In the rows, 128 means zero.
Facts:
steplil terek:902 liri:18
kegrus terek:170 liri:303 skinor:buskasto plaklatri:femek
keston terek:170 liri:675 plaklatri:plusta, steplil
briplodros terek:902 liri:81 plaklatri:domutol
rabon terek:170 liri:675 skinor:plustin plaklatri:pletor, deflam, vipas
mebron terek:902 liri:274 skinor:kurom
zudradek terek:170 liri:675 plaklatri:zemagok, fusun
dosta terek:306 liri:18 skinor:linu plaklatri:dorul
kigra terek:306 liri:18
notru terek:306 liri:303 skinor:katul plaklatri:stafi
sigru terek:306 liri:819 skinor:vudre
vebrel terek:902 liri:819
stugal terek:170 liri:274 skinor:riskuler
nilun terek:170 liri:819 plaklatri:trutrel, tefim
vunon terek:170 liri:675 plaklatri:skestiskam, lofak
moplik terek:902 liri:303 plaklatri:vebrel
buskasto terek:306 liri:303 plaklatri:tuse
tresaplol terek:170 liri:819 skinor:liske plaklatri:vori
nirevar terek:170 liri:274 plaklatri:fasir, fiklo
driplo terek:170 liri:819 skinor:vafir
stobrem terek:170 liri:819
stedrar terek:657 liri:274 plaklatri:notru, deflam
gribros terek:170 liri:303 skinor:droli plaklatri:plusta
grozul terek:902 liri:819 plaklatri:brigrol
braflun terek:434 liri:819 skinor:butra plaklatri:zaklom, zemagok
mudre terek:657 liri:18 plaklatri:moskam
libok terek:657 liri:675 skinor:pograda
feklubrin terek:902 liri:274 skinor:notru
zadu terek:170 liri:18 plaklatri:kluro
kofam terek:170 liri:274 skinor:deflam
mefle terek:306 liri:819 plaklatri:zaklom, femek, rimul, zuplol
flitre terek:571 liri:274
susu terek:657 liri:675 plaklatri:rimul
deflam terek:657 liri:819 plaklatri:kluro, stafi, fiklo
rebrom terek:902 liri:81
stafi terek:306 liri:303 plaklatri:tefim
rokupa terek:170 liri:675 plaklatri:geborer
dritruri terek:657 liri:274
geborer terek:657 liri:81 skinor:steplil
trunokla terek:657 liri:18 plaklatri:moplik
skistus terek:510 liri:274 skinor:vori
skimebror terek:170 liri:18 plaklatri:mopak, mebron
skaso terek:657 liri:675 skinor:fubedri
katul terek:170 liri:819 skinor:bastakler plaklatri:nirevar, driplo
tazem terek:510 liri:274 skinor:flezum
nudrus terek:170 liri:675 plaklatri:flezum, fasir
mazem terek:657 liri:819 skinor:drekir plaklatri:skistus
fasir terek:170 liri:274 skinor:drostas plaklatri:pletor, tefim
gruskos terek:170 liri:18
flolaklu terek:170 liri:675 skinor:skavopin plaklatri:fusun, vori
pograda terek:306 liri:81 plaklatri:stafi
moskam terek:170 liri:81
flestu terek:170 liri:303 skinor:zuplol plaklatri:zemagok, fusun, fasir, stafi
linu terek:657 liri:81 plaklatri:tefim
skona terek:571 liri:18 skinor:kugo plaklatri:moskam, zudradek
trutrel terek:902 liri:303 plaklatri:notru, vori
zifik terek:170 liri:675 skinor:skemin plaklatri:skituk, komon
laflu terek:170 liri:819 skinor:makil plaklatri:moskam, gesegra
dorul terek:902 liri:81
lofak terek:657 liri:274 skinor:laflu
skestiskam terek:306 liri:18 skinor:fetram plaklatri:tuse
fubedri terek:170 liri:819 skinor:trulefel plaklatri:pliguk
bastakler terek:170 liri:819 skinor:dorul
vogol terek:902 liri:675 skinor:stedrar plaklatri:kluro, keston
tefim terek:657 liri:675
drekir terek:170 liri:81 plaklatri:pletor
kugo terek:170 liri:675 skinor:klasto
keplo terek:657 liri:675 plaklatri:vebrel
grukir terek:170 liri:81 skinor:bodruvem
flubor terek:170 liri:18 skinor:mutrem plaklatri:druri
plusta terek:657 liri:675 skinor:fiklo plaklatri:trulefel
kagretol terek:657 liri:303 plaklatri:zalel, stafi
zali terek:170 liri:819 plaklatri:vudre
libran terek:902 liri:303 plaklatri:brakul
gukil terek:170 liri:274 skinor:flitre plaklatri:plovul
sigus terek:902 liri:675 skinor:keplo plaklatri:flofam, vori
nuplal terek:170 liri:81
drurok terek:434 liri:819 skinor:dosta
matris terek:657 liri:274 plaklatri:skistus, stafi
skituk terek:170 liri:18 skinor:geborer
mutrem terek:170 liri:81 plaklatri:vori, zali
zegri terek:306 liri:819
rugrur terek:170 liri:675 skinor:stugal plaklatri:bodruvem, grugrul
skemin terek:170 liri:274 skinor:replozo plaklatri:flitre
brigrol terek:170 liri:81
brakul terek:306 liri:274 skinor:sigus plaklatri:domutol
broses terek:170 liri:18 skinor:libok plaklatri:drurok, pograda, mudre
subon terek:571 liri:675 skinor:grozul
fetram terek:657 liri:274 skinor:grume
skizesus terek:170 liri:18 skinor:rebrom plaklatri:moskam
zuplol terek:306 liri:675 skinor:trunokla plaklatri:stobrem, grozul
sufe terek:170 liri:303 skinor:flestu plaklatri:klasto, rebrom
zaklom terek:510 liri:18 skinor:ruplam plaklatri:pletor
liske terek:902 liri:819 skinor:driplo plaklatri:drostas, plazulam
grisi terek:571 liri:18 plaklatri:skona, domutol, gesegra
tuse terek:170 liri:819 skinor:trutrel plaklatri:pliguk, driplo, keplo, tefim
gesegra terek:571 liri:303 plaklatri:skizesus, fiklo
zalel terek:170 liri:303 skinor:dribro plaklatri:tefim, fiklo
trulefel terek:657 liri:303 plaklatri:plomos, domutol
plustin terek:170 liri:675 skinor:fluklon
grugrul terek:510 liri:81 plaklatri:bastakler
pidrum terek:510 liri:274 skinor:nilun plaklatri:drepam, tuse, steplil
fusun terek:170 liri:18 skinor:rokupa plaklatri:fiklo
posel terek:170 liri:18 skinor:pidrum plaklatri:drostas
votrobir terek:170 liri:274 skinor:pletor
fluklon terek:657 liri:274
klasto terek:657 liri:303
nimur terek:170 liri:274 plaklatri:fasir
druri terek:170 liri:675 skinor:sufe
ziplu terek:657 liri:819 plaklatri:steplil, skona
plovul terek:657 liri:675 plaklatri:plomos
butra terek:306 liri:81 skinor:zegri plaklatri:brigrol
stemem terek:657 liri:274 skinor:mazem plaklatri:deflam, stafi
tritun terek:170 liri:274 skinor:tresaplol
drostas terek:571 liri:675 plaklatri:steplil, fiklo
briklavum terek:170 liri:274
vaskefe terek:170 liri:819 skinor:nimur plaklatri:plusta
niflam terek:657 liri:18 skinor:nuplal plaklatri:fasir
makil terek:170 liri:18 plaklatri:zuplol
mopak terek:571 liri:675 skinor:skestiskam plaklatri:gesegra
fiklo terek:657 liri:819 skinor:sigru plaklatri:tefim, stafi
drepam terek:657 liri:675 skinor:pliguk
tebul terek:657 liri:274 plaklatri:stobrem, trulefel
droli terek:902 liri:675 skinor:flage plaklatri:bastakler, domutol
bebem terek:170 liri:18
komon terek:657 liri:81 skinor:nudrus plaklatri:grodrun
grodrun terek:170 liri:18 skinor:tropo plaklatri:plomos, rabon
bodruvem terek:170 liri:303 plaklatri:zakel, tuse, skimebror
plomos terek:902 liri:819 skinor:donebrim plaklatri:flofam
pletor terek:170 liri:675
vori terek:170 liri:819 plaklatri:fusun
kotris terek:170 liri:303 skinor:libran plaklatri:pletor
pliguk terek:306 liri:18 plaklatri:moskam, fusun
rimul terek:170 liri:819 plaklatri:domutol, tefim
zakel terek:571 liri:819 skinor:plomos
vipas terek:170 liri:819 plaklatri:moskam, vudre, steplil
tiste terek:902 liri:303 skinor:zali plaklatri:moskam, tuse
zemagok terek:434 liri:274
vafir terek:434 liri:303 plaklatri:fubedri, ziplu
vufli terek:902 liri:18 plaklatri:komon
ruplam terek:170 liri:819 skinor:bebem
vudre terek:510 liri:819 plaklatri:pliguk
donebrim terek:571 liri:819 skinor:flubor plaklatri:vunon, ruplam
riskuler terek:306 liri:18 skinor:stafi plaklatri:tuse, tefim
tropo terek:170 liri:675 skinor:kotris
domutol terek:170 liri:274 plaklatri:vori
flofam terek:657 liri:675
flage terek:510 liri:274 skinor:fusun
kurom terek:657 liri:18 plaklatri:steplil
kluro terek:657 liri:303 plaklatri:pletor, fusun, tefim
kluzen terek:170 liri:274 skinor:vokim
skavopin terek:170 liri:303
plazulam terek:306 liri:274 plaklatri:zakel, driplo
grume terek:657 liri:819 plaklatri:keston, trutrel
vokim terek:657 liri:303 skinor:muri plaklatri:geborer
gafem terek:170 liri:303 skinor:rugrur plaklatri:tiste, tefim, stafi
muri terek:306 liri:303 skinor:vunon
femek terek:510 liri:303 skinor:tiste plaklatri:zakel, plazulam
dribro terek:170 liri:274 skinor:flolaklu
replozo terek:657 liri:675
flezum terek:170 liri:18 skinor:zemagok

Known rows:
kugo: [137 138 106 151 124 120 113 128 128 133 126 134 112 158 125 145 123 137
  99 121 112 115 120 129  96 133 105 170 119 144 127 126]
skona: [147 101 132 141 123 131 146 131 111 141 127 138  82 103 146 138 111 122
 131 173 148 106 130 117 144 107 129 160 104 137 159 155]
tefim: [136 135 133  66  79 106 126 110 148  96 118 111 159 141 124 156 122 125
 107 132  95 129 144 180 100 170 135 120 151 125 133  80]
gukil: [148 142  97 149 139 142 119 137 128 143 114 156 105 128 101 148 136 115
 148 126 133 133 108 119 134 117 120 115 112 144 118 134]
flofam: [110  97 150  95 114 116 129 135 135 108 118 109 168 140 152  96 151 129
 117  95 106 143 151 157 101 130 130 137 152  97 115 106]
votrobir: [166 148  89 155 131 123 103 132 131 143 108 157 131 150 107 146 141 117
 125 114 110 123 110 145 104 131 114 131 119 150 121 133]
nudrus: [110 121 150 109 132 129 118 122 141 111 136 101 142 109 147 102 118 128
 128 117 150 140 146 134 129 148 125 103 135 100 103 113]
matris: [138 116 136  77 104 132 121 123 148 112 112 133 155 112 113 134 144 109
 160 126 121 154 130 168 142 145 151  69 152 118 109 104]
plomos: [ 88 145 137 150 168 109 153 120 131 143 140 137  97 169 119 132 145 130
 139 138 122 135  81  86 119 135 125 140  85 155 120 144]
sigru: [127 147 110 158 128 111 132 121 125 135 133 149 124 162 125 165 120 119
 124 124  97 119 111 121  94 112 116 156 112 154 155 141]
zakel: [133 132 125 145 127 107 131 128 140 144 125 147 121 169 136 159 135 117
 119 129  98 118 105 139  90 127 114 163 109 148 148 133]
vufli: [104 132 158 119 149 121 129 128 112 114 139  96 144 104 154  84 119 144
 125 135 151 129 151  93 142 122 143 105 133 108 118 132]
moskam: [161 118 122  87 127 118 111 124 126 115 105 122 173  91 184  95 122 100
 120 118 155 137 163 166  95 141 122 107 117  95  98 125]
geborer: [139 121 102 126 104 123 141 125 133 136 114 137 133 173 113 168 144 125
 123 116  97 128 107 148  93 121 117 167 127 143 127 118]
fiklo: [143 154 101 103  75 125 143 101 157 116 133 150  82 149  56 246 100 116
 137 183  97 120  89 151 140 171 131 137 126 177 146  89]
vipas: [140 106 132  93 136 142 119 127 126 113 117 122 142  73 177 100 118  98
 143 135 177 138 164 137 128 137 131  89 110  90 100 130]
pliguk: [130 103 164 103 139 123 135 126 106 110 132 120 137  60 181  86 115 109
 136 153 168 126 168 122 151 108 149 103 113 100 143 147]
stedrar: [133 109 139  79 119 134 124 136 138 116 106 127 161 114 119 116 159 108
 164 118 128 155 145 158 139 132 148  76 144 106 107 107]

Rows:
No name comes twice in this set of rows, the named rows included.
[117 128 162 123 132 107 115 127 118 114 133 112 168 124 168  92 130 124
 108 112 110 128 152 137 115 123 130 124 140 106 154 134] : kigra
[ 66 114 156 135 165 161 130 144 141 123 139 110 142 121 136  84 141 138
 160  85 151 162 137  97 145 128 138  80 145  93  92 119] : vori
[114 139 150 118 134 112 126 122 133 111 129 126 177 130 169 112 130 112
 129  95 109 140 147 141  97 128 132 106 134 113 139 122] : zegri
[118 122 123 161 142 139 129 136 117 140 137 129  85 129 110 129 126 149
 118 144 141 114 115  95 150 119 118 154 122 139 132 140] : grodrun
[103 143 118 152 142 117 143 112 117 124 135 121  91 136 122 152 110 141
 127 141 132 118 114  81 129 113 123 144 111 146 128 142] : vogol
[111 107 166  98 124 120 136 116 137 112 137 112 139  95 158 114 117 120
 140 136 144 141 151 140 134 130 145 101 132 109 133 121] : drostas
[162 134  86 129 135 199 100 161 136 147 101 116  41 166 148 120  84 112
 140 156  69 181 123  94  94 165 111 150  93 156 111 123] : katul
[124 129 129 152 119 106 132 120 132 139 126 135 115 161 134 157 125 131
 111 123 101 116 116 136  98 116 111 177 123 147 150 131] : subon
[104 138 127 173 156 142 140 137 132 147 132 158 106 149  94 148 146 125
 170 109 114 143 103  90 147  83 144 107 123 152 150 153] : brakul
[123 146 129 110 139 122 110 126 123 116 117  99 170 141 175  89 118 120
 123 100 102 163 142 119  76 140 128 105 128 116 100 124] : dorul
[ 90  89 165  94 121 135 143 133 137 106 124  99 146 118 142  98 147 128
 146 110 140 149 151 132 138 125 143 115 147  93 107 111] : plovul
[149 135  96 119  99 140 137 123 139 134 114 157 104 142  67 199 131 114
 157 152 109 130  98 151 140 131 134 122 128 163 139 118] : stemem
[127 158 117 164 138  74 147 101 119 130 140 193 160 154  96 190 160 110
 130 106 122  95  95 143 119  85 126 131 110 157 174 156] : flage
[113 149 150  94 122 120 134 105 151 102 147 126 149 114 128 156 104 113
 149 128 122 153 138 145 124 146 148  78 141 126 138 116] : pograda

The same elements again, as new rows of numbers:
Known rows:
mudre: [103 121 137 126 118 149 151 107 120 129 127 108 106 140 118 162 140 134
 109 126 149 121 128 105 135 144 163 133  96 113 110 117 117 144 115 118
 128 135 137 102 127 164 110 122 130 148 144 139 107 146 129 131 126]
zemagok: [148 142 118 131 127 158 143  98  96 133 127 107  88 146 133 159 122 121
 116 141 123 149 116 120 121  95 159 135  75 116 151 116 119 141 138 120
 140 162 140 157 145 159  92 129 145 106 167 123  60 109 149 101 105]
tritun: [121 125 129 108 112  86  94 147 163 160 163 146  87 117 156 102 103  98
 113 129 135 118 152 130 121 162 109 135 118 138 151 158 138 109 123 135
 140 135 162  94 113  73 125 114 127 138 132 156 158 162  97 159 157]
femek: [110 118 130 155 148 138 175 101 123 112 140 143 151 127 128 129 140 107
 141 163 104 126 127 131  95  99 120 121 130 135 122 143 104 140 130 130
 137 120 154  93 110  97 143  99  95 137 117 140 162 155 150 149 138]
zuplol: [140 122  71 165 124 115 111 112 140 108  67 174 132  99 121 125 108 143
 138 114 151 116 145 111 137 102 143 150 114  35 164 155 112 167 183 147
 129 179 104 131  85 104 118 154  80 126 184 162 143  85 140  78 138]
rebrom: [175 196 113 158 115 136 122 128  84 135 129 134 117 134 141 140  93 109
  81 107 121 154 120 136 143  91 113 155 153 125 161 117 125  77 160 112
 157 107 143 135 127 110 159 148 164  86 130 114 138  94 116 113 121]
kotris: [119 114 124 113 145 125 116 101 150 112 123 134 168 129 128 100 143 128
 147 136 125 126 133 135 117 127 116 112 163 136 117 116 130 147 119 129
 114 115 111 149 144 121 121 139 114 127 113 114 138 129 142 134 111]
kluro: [122 109 138 132 152 157 160  95 135 126 133 134 161 138 121 137 157 124
 150 150 120 125 123 130 100  95 134 101 127 131 127 126 121 148 121 127
 132 111 132 143 144 155 110 107 115 136 136 127 122 134 146 121  97]
pidrum: [ 90 128 144 141  76 153 152 146 134 100 120 139 117 148 124 142 131 151
 135 141 106 136 166  92 117 141 144 141  99 121 107  97 113 134 124 155
 110 107 112 127 141 126 125 101 108 150 126 145 143 110 153 164 119]
mopak: [ 83 123 129 107 158 108 145 136 156 152 154 124 123 122 114 135 141 112
 139 124 135 128 155 126 105 134 131  99  75 122 153 131 109 143 103 143
 151 118 139 117 112 143 110  98 113 149 130 161 113 163 103 134 165]
vudre: [151 127 142 163 133 182 159 117  88 103 112 118 119 155 148 151 120 150
 143 168  88 149  99 138 119  87 141 147 159 131 102 104 129 111 123 115
 131 133 112 167 149 155 156 134 153  95 151 107 119 110 174 127  84]
moplik: [117 172 120 155 142 134 157 125  98 134 132 121 151 116 141 121 128 117
 112 146 130 140 139 116 111 109 125 137 156 132 134 122 100 113 154 137
 135 111 146 119 140 126 158 122 118  99 114 124 164 159 134 144 128]
droli: [143 157 148 107  64 112 167 157  83 108 148 113 149 159  81 123 161 124
 118  98 116 125 112 123 157 165 126  57  78 179  97 112 115 158 117 140
  84 102 122 114 141 101 125 127 112 121  49 126  89 100 137 125 112]
fetram: [131 161 157 114 107 120 123 156 119 142 137 139 113 145 129 126  94 115
 100 110 138 123 141 127 132 123 144 136 102 129 148 141 115 108 140 126
 133 142 152 117 105 128 125 105 125 125 139 130 132 110 108 107 143]
nirevar: [107 111 109 108 119 125 113 134 147 128 121 120 122 113 129 132 133 138
 135 130 126 138 159 111 109 156 123 134 105 125 128 105 117 131 109 151
 125 126 113 138 148 142  96 132 125 146 117 138  98 130 137 148 132]
plomos: [230  68 166 164 108 155 113  76 110 190 177 136  84 118 218  87 112 101
 198 159  89 128  61 150 163  95 146 117 181 110 137 160 169 110 123 125
 155 165 153 135 141  46 128 124 135 101 187 147 172 179 118 198  40]
linu: [129 138 144 124 114 164 132  96 121  99 142 134 145 151 119 151 135 144
 120 129 109 128 144 107 123  86 135 134 131 111 127  81 133 116 112 129
 134  72 107 155 156 167 110 117 148 141 140 104 136  96 141 123  78]
bodruvem: [113 148 121 113 134 138 119 100 142 133 114 125 159 123 135 105 138 138
 123 131 134 139 154 129 117 137 123 151 172 138 134  75 118 119 126 124
 116  97 107 169 168 157 133 131 129 111 121  95 129 114 134 141  97]

Rows:
No name comes twice in this set of rows, the named rows included.
[108 116  80 146 177  89  95 139 171 135  93 167 115  89 129 111  92 114
 111 110 166 128 160 137  96 121 114 176 112  78 172 198 103 128 167 123
 154 182 154  95  64 117 132 135  91 139 163 158 159 126 112  97 209] : druri
[128 126 151  89 141  97 150 135 125 107 162 127 180 143  90  98 172  97
 139 120 106 106  86 170 123 149  72  45 134 205  98 147 138 159  94 119
  91 102 129 105 128  93 139 134 122 120  33  98 115 136 130 121 138] : gribros
[128 116 114 110 145 128 148 108  78 117 139  53 114 126  91 164 153 112
 108 118 139 137  82 143 151 174 125  83  74 190  86 110 132 153  98  97
 120 144 145 118 175 154 110 173 163 121  66 126  22 179 138 126 147] : fusun
[143 139  83 165 134 155 149  86  65 126 100  78  88 112 141 174 122 127
 105 134 150 142 100 121 149 121 167 147  89 112 119 105 117 145 155 109
 145 173 149 132 167 158 123 167 143  98 157 140  54 154 141 127 103] : steplil
[145 161 118 115 126 123  80 126 133 135 118 134 129 122 145 120  98 116
  96 106 133 135 135 146 141 107 111 155 164 140 148 113 153  72 137  98
 143  98 128 149 138 123 141 158 163 117 132  83 136  92 121 113 126] : nuplal
[143 104 157 142 150 171 132 129 115 119 123 116 135 154 129 139 145 160
 153 159  99 139 101 133 127  98 147 134 173 126 105 103 139 124 108 125
 122 122 100 176 151 175 129 117 150 117 153 106 116 114 159 112  78] : deflam
[146 133 129 121  75 114 143 116 125 108 116 152 141 135 111 111 135 136
 156 108 110 117 135 114 159 137 135  91  90 110 129 125 128 177 140 148
  99 139 105 119 117  85 119 138  86 129 127 145 125  88 132 128 112] : sigus
[129 109  78 154 187 144 112  88 109 132 141  97 113 111 143 171 117  99
 103 152 122 167 106 150  91  84  92 122 111 128 158 124 137 112 120 114
 173 118 147 146 159 151 100 154 165 122 139 121  77 166 135 131 142] : moskam
[154 120 141 113 128 127 139  97 117 133 141 129 101 137 132 116 120 106
 133 114 119 119 108 136 132  94 149  96  64 125 147 156 127 159 128  99
 139 180 149 124 110 108  91 132 121 118 154 132  73 112 126  96 128] : flofam
[126 215 142  73  78  94 127 163 100 143 133  92 133 153 112  94 118 113
  78  76 140 137 150 130 147 189 125 123 125 201 112  94 116 104 126 104
  90 112 128 135 150 125 130 153 138  98  58  80  85  75 109 114 141] : rokupa
[119 128 115 159 132 136 157 131 106 123 138 123  93 123 133 164 112 111
 106 150 107 138 124 121  94 116 127 124  68 128 129 159 107 129 133 130
 146 148 170  94 106 110 122 103 110 134 135 155 124 152 152 146 163] : skistus

Now the same elements, written a new way:
Known rows:
flitre: [155 128 102 146 113 157 114 124 113 118 121 118 124  99 162 127 110 187
  63 183 109 105 122 154 118 114 147  97 182]
butra: [153 110 114  38 105 115 121 123 135 163 130 138  90  83 147 146 152 159
  86  99 142 105 130 180 160  75 149 132 135]
moskam: [ 80 104 103 151 111 163  82 150 137 154 153  70 103  89 135 104 104 120
  54  75 146  89 110 122 121 109 160 145 131]
mudre: [116 163 134 159 131 138 150 118 138 155 143 105 115 102 131 119 129 111
 130 130 138 111 132 144 143 126 135 147 112]
flubor: [153 141 124 117 110 143 157 101 114 107 148 145 134  99 124 155 149 136
 123 165 119 127 131 143 125 110 124 114 138]
donebrim: [122 154 127 136  95 144 170  88 144  99 151 180 143 119 132 125 101 150
 163 186 134 111 126 122 130 107 138  93 132]
zali: [112 175 133 188 133 165 145 132 112 112 152 119 138 121 143  97  74 183
 107 178 131 105 157 121 120 142 133  84 125]
geborer: [126  82 119 103  96 129 110 154 107 137 154  93 107  66 123 137 156 135
  48  97 107  92 128 160 146  97 155 117 128]
bodruvem: [133 208 110 164 151 159 131  54 125 100 122 138 109 100 146  87 117 110
 108 164 115  78 125 169 122 153 131 109 138]
kofam: [124  90 129 132  93 141 170 128 128 104 172 130 153  87  95 168 166  99
 126 149 132 137 130 101 113 117 135 121 126]
vafir: [153 192 114 149 185 135 136  73 140 135 106 134  85 103 148  90 119 129
 137 158 146  91 143 165 127 144 117  77 138]
komon: [106  99 144  49 115 131 121 131 150 174 140 119 106  73 116 143 134 112
  97  44 142 149 117 155 134  85 141 187  89]
grozul: [177 127 128 132 134 113 128 111  89 134 126 127 122 114 146 123  75 193
 108 190 126 120 147 128 139 112 128  78 142]
zuplol: [143 121 106  89 126 161 121 138 133 151 124 104 125  83 135 146 165 133
 100 103 126 128 145 145 115 118 143 122 142]
stobrem: [131 121 160 136 132 141 131 137 110 135 160 123 142 106 132 151  89 171
  86 150 140 168 128 123 123 107 122 128 136]
sigus: [157 152  81  71 123 175 134  78 117 108 125 108 128  99 130 114 119 122
 161  57 112 137 151 105  68 128 127 151  93]
briplodros: [134 112  98  64 126 146 125 104 145 150 122 115 100  83 131 103 103 152
 138  60 134 106 158 124  99 103 138 121  99]
dosta: [147 135 112 102 115 125 141 108 120 135 135 148 122 101 136 153 155 138
 108 165 132 129 123 162 148 104 134 114 139]

Rows:
No name comes twice in this set of rows, the named rows included.
[111 126 133 164 133 148 128 137 143 143 138 106 127  94 128 133 117 123
 104 140 142 114 129 119 113 127 133 116 138] : flezum
[ 97 147 171 177 142 121 156 146 149 186 150 106 121 122 134 122  92 163
 116 138 163 126 137 121 158 119 135 131 121] : fiklo
[145 155 150  79 142 136 158 124 127 145 111 126 134  98 122 141 148 158
 139 110 124 152 154 164 124 121 118 139 103] : tebul
[132 201 115 174 167 145 123  78 138 120 118 135  97 106 147  90 120 115
 127 174 142  72 129 178 136 150 124  92 142] : buskasto
[118 190 151 145 163 135 146  75 153 148 126 140 119  96 125 111 138  85
 159 129 134 101 136 171 138 141 127 127 103] : kagretol
[131 188 106 144 131 165 145 106 139 133 116 123 106 121 162  95 108 173
 128 143 127  89 151 148 120 119 134 127 135] : nimur
[154 120  89  94 101 138 122 104 129 152 123 122 109  87 151 147 158 126
  99 111 127 114 118 160 132  92 142 135 147] : kugo
[145 193  66 159  94 179 125 112  82  96 132  84 132  96 154 110 134 121
  93 109  90  81 131 151 136 135 143 130 109] : keplo
[112 179  99  98 123 155 124 132 136 156 112 103  92  96 155  58 110 168
 108  81 119  63 154 166 146 115 152 123 105] : linu
[135 141 126 141 115 114 165  78 146 150 145 150 116 126 131 111  90 152
 181 169 163 111 146  97 144 108 126 102 113] : liske
[128 104 106  88  88 137 151 122 124 142 152 108 129  69 119 183 190  80
 110  93 119 130 122 139 132 103 136 148 116] : skaso
[105 141 151 174 180 156 123  98 164 156 139 127  99  86 123 116 122  82
 122 146 158 104 127 146 121 145 124 118 139] : notru
[156 172 134 144 192 131 106  71 139 154  98 106  86  94 148  86  71 139
 109 149 143 108 125 156 112 140 124 110 140] : trutrel
[164 162 148 150 162 115 107  95  88 142 115  93 103  78 158 137 134 124
  50 175 111 119 113 201 160 121 135 113 160] : klasto
[117 173 111 180 152 179 124 133 132 133 128  98 111 118 149  92 102 150
 107 140 139  89 149 135 106 139 136  96 134] : pliguk

